Each row is followed by roughly how far along a hidden order it lies, from 0 to 15. A new part has a new order.
In the rows, 128 means zero.
| 110 | 120 | 130 | 142 | 134 | 181 | 133 | 132 | 134 | 112 | 119 | 145 | 107 | 131 | 125 | 115 | 129 | 129 | 105 | 131 | 129 |  92 | 143 | 122 | 137 | 183 | 118 | 111 |
5
| 133 | 120 | 124 | 150 | 136 | 176 | 129 | 143 | 103 | 148 | 128 | 134 |  98 | 131 | 109 |  98 | 105 | 126 |  96 | 135 | 122 | 139 | 133 | 121 | 179 | 141 | 135 | 102 |
13
| 126 | 132 | 122 | 128 | 145 | 153 | 125 | 136 | 134 | 116 | 110 | 146 | 110 | 130 | 119 |  95 | 133 | 134 | 123 | 133 | 127 | 104 | 143 | 143 | 180 | 233 | 128 | 121 |
6
| 134 | 118 | 131 | 135 | 134 | 201 | 132 | 140 |  95 | 142 | 122 | 132 |  92 | 132 | 125 | 101 | 101 | 140 | 100 | 142 | 126 | 145 | 131 | 133 | 171 | 138 | 144 |  96 |
15
| 142 | 117 | 115 | 164 | 129 | 144 | 129 | 147 | 120 | 149 | 122 | 160 | 112 | 124 |  95 |  93 | 131 | 134 |  76 | 133 | 121 |  69 | 129 | 130 | 209 | 158 | 143 | 104 |
9
| 113 | 117 | 130 | 137 | 139 | 187 | 136 | 132 | 134 | 125 | 128 | 159 | 125 | 128 | 123 | 122 | 122 | 154 |  96 | 130 | 130 | 123 | 128 | 130 | 209 | 172 | 137 | 110 |
0
| 150 | 106 | 124 | 156 | 112 | 166 | 137 | 146 | 114 | 129 | 111 | 151 | 112 | 126 | 112 | 117 | 137 | 135 |  79 | 146 | 131 |  42 | 124 | 160 | 255 | 148 | 146 | 109 |
10
| 141 | 116 | 122 | 126 | 135 | 182 | 129 | 146 |  93 | 130 | 113 | 129 | 113 | 136 | 110 |  86 | 101 | 139 |  88 | 133 | 123 | 170 | 135 | 148 | 208 | 190 | 129 | 110 |
9
| 136 | 124 | 125 | 178 | 137 | 155 | 133 | 146 |  89 | 147 | 131 | 138 |  95 | 131 | 132 | 119 | 125 | 114 | 133 | 131 | 135 | 118 | 151 | 143 | 226 | 207 | 160 |  94 |
7

Part 2:
| 119 | 131 | 124 | 121 | 149 | 117 | 141 | 134 | 102 | 142 |  99 | 111 | 111 | 141 | 118 | 139 | 124 | 141 | 186 | 140 | 123 | 111 | 152 | 119 | 144 | 146 | 152 | 120 | 122 | 135 | 131 | 115 | 124 | 147 | 124 | 214 |
6
| 117 | 139 | 111 | 123 | 146 | 119 | 114 | 130 | 127 | 160 |  96 | 120 | 118 | 127 | 129 | 132 |  76 | 133 | 146 | 136 | 134 | 132 | 126 | 121 | 121 | 160 | 141 | 135 | 148 | 134 | 138 |  67 | 130 | 143 | 121 | 182 |
0
| 114 | 148 | 115 | 102 | 155 | 128 | 116 | 120 | 135 | 132 | 137 | 112 | 126 | 111 | 139 | 120 | 112 | 127 | 101 | 122 | 134 | 132 | 119 | 149 | 109 | 101 | 136 | 126 | 143 | 121 | 129 | 138 | 135 | 126 |  91 | 135 |
8
| 137 | 142 | 111 | 118 | 139 | 122 | 123 | 140 | 132 | 170 | 118 | 137 | 112 | 133 | 131 | 133 |  96 | 127 | 162 | 156 | 140 | 149 |  94 | 104 | 119 | 138 | 133 | 139 | 168 | 143 | 145 |  71 | 128 | 140 |  99 | 187 |
0
| 117 | 154 | 110 |  89 | 164 | 120 | 113 | 131 | 104 | 158 | 104 | 100 | 106 | 128 | 121 | 130 |  82 | 131 | 157 | 133 | 124 | 135 | 114 | 140 | 112 | 131 | 148 | 125 | 140 | 133 | 141 | 105 | 135 | 134 | 137 | 192 |
6
| 149 | 122 | 106 | 137 | 155 | 115 | 104 | 127 | 157 | 141 |  95 | 135 | 139 | 124 | 135 | 130 |  89 | 122 | 139 | 111 | 142 | 129 | 137 | 111 | 115 | 178 | 138 | 147 | 140 | 139 | 137 |  37 | 133 | 147 | 153 | 121 |
6
| 136 | 129 | 125 | 105 | 128 | 117 | 125 | 136 | 118 | 142 | 110 |  92 | 115 | 124 | 116 | 136 |  89 | 127 | 150 | 134 | 114 | 143 |  94 | 114 | 119 | 153 | 135 | 121 | 136 | 149 | 141 | 110 | 140 | 131 | 145 | 100 |
0
|  97 | 135 | 131 | 141 | 109 | 122 | 151 | 101 | 129 | 128 | 101 |  72 | 129 | 118 | 144 | 128 |  83 | 145 | 102 | 138 | 127 | 100 | 123 | 120 | 146 | 128 | 121 | 130 | 140 | 127 | 127 | 116 | 128 | 129 |  24 | 107 |
15
